Below are the code and all the weights of a small trained network. Each question names an input and a target symbol and asks about switching units off, where a switched-off unit gives its printed mean instead of its output.

import numpy as np


def w(rows, s, z=0):
    codes = np.array(rows[::2]) - 128.0
    scale = np.full(codes.shape[1], s)
    scale[-1] = z or s
    return codes * scale


def norm(h):
    return h / np.sqrt((h * h).mean(-1, keepdims=True) + 1e-5)


def f(y):
    return y / 2 * (1 + np.tanh(0.7978845608 * (y + 0.044715 * y**3)))


def softmax(a):
    e = np.exp(a - a.max(-1, keepdims=True))
    return e / e.sum(-1, keepdims=True)


def log_softmax(a):
    a = a - a.max(-1, keepdims=True)
    return a - np.log(np.exp(a).sum(-1, keepdims=True))


def net(x, mask):
    ids = ['αδεθλξπσφψω'.index(c) for c in x.split()]
    T = len(ids)
    res = E[ids] + P[:T]
    u = 0
    for l in range(3):
        q, k, v = (norm(res) @ M[l].T for M in (Q, K, V))
        z = softmax(np.where(np.tri(T) > 0, q @ k.T / 3**0.5, -1e9)) @ v
        res = res + np.where(mask[u], z, O[l][:, -1]) @ O[l][:, :-1]
        u += 1
        y = f(norm(res) @ A[l][:, :-1].T + A[l][:, -1])
        res = res + np.where(mask[u : u + 12], y, B[l][:, -1]) @ B[l][:, :-1]
        u += 12
    return log_softmax(norm(res)[-1] @ U[:, :-1].T + U[:, -1])


Q, K, V, O, A, B = {}, {}, {}, {}, {}, {}
E = w([
[110,170,177,130],'α',
[160,150,92,165],'δ',
[198,78,124,189],'ε',
[142,202,100,247],'θ',
[153,132,147,112],'λ',
[143,91,159,130],'ξ',
[81,87,134,124],'π',
[155,85,176,219],'σ',
[66,118,182,254],'φ',
[121,181,122,76],'ψ',
[190,95,63,154],'ω',
],0.0088)
P = w([
[127,63,108,162],'0',
[125,159,85,78],'1',
[233,146,254,100],'2',
[130,153,78,89],'3',
[217,143,248,100],'4',
[134,152,77,98],'5',
[210,140,243,104],'6',
],0.009)
Q[0] = w([
[134,107,254,224],'0.h1',
[61,123,181,169],'0.h1',
[158,154,140,136],'0.h1',
],0.0068)
K[0] = w([
[126,2,26,180],'0.h1',
[11,18,20,140],'0.h1',
[120,105,138,109],'0.h1',
],0.0042)
V[0] = w([
[156,99,223,129],'0.h1',
[123,236,254,193],'0.h1',
[147,231,125,52],'0.h1',
],0.0018)
O[0] = w([
[63,121,116,134,138],'0.h1',
[96,193,171,123,36],'0.h1',
[191,251,163,67,3],'0.h1',
],0.0025,0.00053)
A[0] = w([
[89,184,44,184,49],'0.n1',
[158,111,61,44,49],'0.n2',
[130,129,24,14,73],'0.n3',
[184,224,98,127,131],'0.n4',
[105,249,75,117,1],'0.n5',
[174,125,169,56,82],'0.n6',
[133,129,12,151,160],'0.n7',
[178,94,147,160,79],'0.n8',
[87,190,147,138,5],'0.n9',
[7,147,120,119,166],'0.n10',
[102,117,66,121,78],'0.n11',
[111,196,189,119,165],'0.n12',
],0.011,0.0045)
B[0] = w([
[205,231,154,162,180],'0.n1',
[242,120,236,102,175],'0.n2',
[227,106,200,36,225],'0.n3',
[100,67,232,121,252],'0.n4',
[78,169,228,103,178],'0.n5',
[116,137,157,254,197],'0.n6',
[213,204,81,65,254],'0.n7',
[122,178,96,100,186],'0.n8',
[87,116,176,218,113],'0.n9',
[49,154,59,98,141],'0.n10',
[177,139,86,122,140],'0.n11',
[182,80,31,133,204],'0.n12',
],0.007,0.0051)
Q[1] = w([
[176,114,65,120],'1.h1',
[102,168,120,7],'1.h1',
[215,117,214,76],'1.h1',
],0.014)
K[1] = w([
[204,163,38,133],'1.h1',
[186,248,224,62],'1.h1',
[180,53,144,85],'1.h1',
],0.013)
V[1] = w([
[114,2,113,112],'1.h1',
[177,93,212,199],'1.h1',
[29,123,165,112],'1.h1',
],0.0083)
O[1] = w([
[127,48,249,92,141],'1.h1',
[141,110,180,241,213],'1.h1',
[40,232,253,98,2],'1.h1',
],0.0066,0.0045)
A[1] = w([
[71,139,185,11,87],'1.n1',
[108,115,106,31,70],'1.n2',
[91,199,181,255,46],'1.n3',
[90,47,74,61,100],'1.n4',
[10,69,177,143,160],'1.n5',
[159,121,4,167,134],'1.n6',
[81,202,224,47,60],'1.n7',
[138,119,111,113,87],'1.n8',
[21,156,15,152,151],'1.n9',
[102,144,198,100,106],'1.n10',
[16,190,160,54,1],'1.n11',
[120,229,213,126,61],'1.n12',
],0.0094,0.007)
B[1] = w([
[67,118,111,114,164],'1.n1',
[153,153,103,124,113],'1.n2',
[176,108,89,92,164],'1.n3',
[174,116,176,184,115],'1.n4',
[218,185,197,126,178],'1.n5',
[86,130,195,113,254],'1.n6',
[48,124,135,167,178],'1.n7',
[130,130,134,129,103],'1.n8',
[6,49,150,158,151],'1.n9',
[103,155,161,133,160],'1.n10',
[142,187,180,172,127],'1.n11',
[95,195,136,165,167],'1.n12',
],0.011,0.0035)
Q[2] = w([
[129,85,39,248],'2.h1',
[171,144,57,101],'2.h1',
[56,149,133,65],'2.h1',
],0.016)
K[2] = w([
[92,99,6,185],'2.h1',
[214,188,67,65],'2.h1',
[52,145,187,65],'2.h1',
],0.014)
V[2] = w([
[140,127,44,14],'2.h1',
[70,50,154,38],'2.h1',
[66,121,2,216],'2.h1',
],0.0068)
O[2] = w([
[63,149,90,193,116],'2.h1',
[99,1,44,126,82],'2.h1',
[152,117,189,239,5],'2.h1',
],0.0087,0.0035)
A[2] = w([
[112,111,5,113,2],'2.n1',
[98,99,232,133,135],'2.n2',
[28,47,142,165,25],'2.n3',
[24,206,154,65,93],'2.n4',
[76,169,54,96,42],'2.n5',
[71,184,55,183,67],'2.n6',
[174,106,78,250,119],'2.n7',
[84,213,116,165,184],'2.n8',
[29,179,181,166,19],'2.n9',
[171,123,65,49,157],'2.n10',
[13,110,112,68,79],'2.n11',
[168,172,146,59,166],'2.n12',
],0.013,0.0062)
B[2] = w([
[171,163,165,27,130],'2.n1',
[101,114,77,104,193],'2.n2',
[252,53,112,91,139],'2.n3',
[110,129,146,218,167],'2.n4',
[165,107,70,102,121],'2.n5',
[109,114,119,240,136],'2.n6',
[69,181,63,55,226],'2.n7',
[232,113,192,184,163],'2.n8',
[201,96,245,41,141],'2.n9',
[60,133,158,218,217],'2.n10',
[54,156,115,153,147],'2.n11',
[87,158,79,146,254],'2.n12',
],0.011,0.0081)
U = w([
[83,131,254,151,110],'α',
[107,216,162,69,55],'δ',
[100,144,36,225,78],'ε',
[180,153,164,244,87],'θ',
[85,98,175,11,121],'λ',
[195,81,187,115,198],'ξ',
[79,147,41,36,43],'π',
[137,49,71,114,253],'σ',
[101,56,157,214,253],'φ',
[13,123,151,135,224],'ψ',
[216,147,61,90,24],'ω',
],0.016,0.0039)

Each question gives the input, a string of symbols that net reads in full, and the target symbol t.
The units are the heads (3 rows each of Q, K, V and O) and the neurons (one row each of A and B). Each row of codes is followed by its name. A weight is (code - 128) times the scale printed after its matrix; where a second scale follows, it is the last column's (O, A, B and U).
mask holds one flag per unit, layer by layer, with each layer's heads first. A switched-off unit (its flag False) gives its mean, the last column of its rows in O or B, instead of its output. The means were averaged over made-up inputs and are rounded, as every weight is.
A unit's drop is (log p(t) with every unit on - log p(t) with that unit switched off) / (log p(t) with every unit on - log p(t) with every unit switched off).
The circuit of an input: a set's keep is (log p(t) with only the set's units on - log p(t) with every unit switched off) / (log p(t) with every unit on - log p(t) with every unit switched off). Starting from the 12 units with the biggest drops (on a tie, the unit counted first), units are removed one at a time, each time the one whose removal leaves the highest keep (on an exact tie, the one counted first), for as long as the keep stays at least 0.8.
units of the circuit, in order: the units of the circuit, biggest drop first
unit that matters most: the unit with the biggest drop
k most important neurons: the k neurons with the biggest drops, biggest first
k most important neurons of layer l: the k neurons of layer l with the biggest drops, biggest first
input δ φ ψ ω, target ω: units of the circuit, in order	(0.n3)
input θ ω ψ, target θ: units of the circuit, in order	(1.h1; 0.n6)
input ε δ φ ω ψ λ ω, target σ: 2 most important neurons of layer 0	(0.n7; 0.n1)
input δ δ θ, target ε: 2 most important neurons of layer 0	(0.n3; 0.n7)
input ψ ξ ε ω θ θ, target θ: 2 most important neurons	(2.n8; 2.n7)
input α π ε ψ σ φ δ, target α: 3 most important neurons of layer 0	(0.n3; 0.n7; 0.n6)
input ε δ ψ θ π σ, target σ: 4 most important neurons	(1.n9; 0.n3; 0.n2; 0.n4)
input δ ω α δ ε, target ε: 3 most important neurons	(0.n3; 0.n7; 2.n7)
input ξ θ θ π δ, target λ: 4 most important neurons	(0.n7; 0.n1; 0.n2; 0.n3)
input α α ω φ, target φ: 3 most important neurons	(0.n10; 1.n9; 2.n3)
input ω σ ω δ λ λ, target λ: 3 most important neurons	(0.n2; 0.n4; 0.n5)
input φ δ ξ θ ω, target δ: 3 most important neurons of layer 0	(0.n6; 0.n3; 0.n7)
input λ ψ π ω π θ δ, target φ: 2 most important neurons	(0.n1; 0.n4)
input ψ ω δ, target ω: 3 most important neurons	(2.n10; 2.n7; 0.n7)
input ψ θ π σ α ε ω, target ω: 2 most important neurons	(1.n6; 0.n12)
input α ξ α π ψ ω δ, target α: 4 most important neurons of layer 0	(0.n6; 0.n7; 0.n3; 0.n1)
input δ α α, target ε: 2 most important neurons	(0.n5; 0.n12)
input α θ ξ δ λ φ ε, target α: most important neuron of layer 1	(1.n12)
input π ε λ θ ω φ, target φ: 2 most important neurons	(1.n9; 0.n10)
input ω δ ω δ σ δ σ, target π: 2 most important neurons of layer 0	(0.n7; 0.n4)
input ω ξ α, target π: unit that matters most	2.n7
input λ ξ α, target φ: 2 most important neurons	(0.n4; 0.n1)
input φ σ ε ξ δ α ω, target δ: 3 most important neurons of layer 0	(0.n3; 0.n6; 0.n7)
input σ ε ψ δ ω, target ξ: 4 most important neurons	(2.n7; 0.n7; 0.n1; 0.n6)
input δ ψ θ σ, target σ: 3 most important neurons	(1.n9; 0.n3; 1.n6)
input π ξ δ δ α, target ψ: 2 most important neurons of layer 0	(0.n5; 0.n4)
input δ λ α φ σ α ω, target ε: unit that matters most	0.n5
input ξ φ λ, target λ: 4 most important neurons of layer 0	(0.n7; 0.n6; 0.n1; 0.n2)
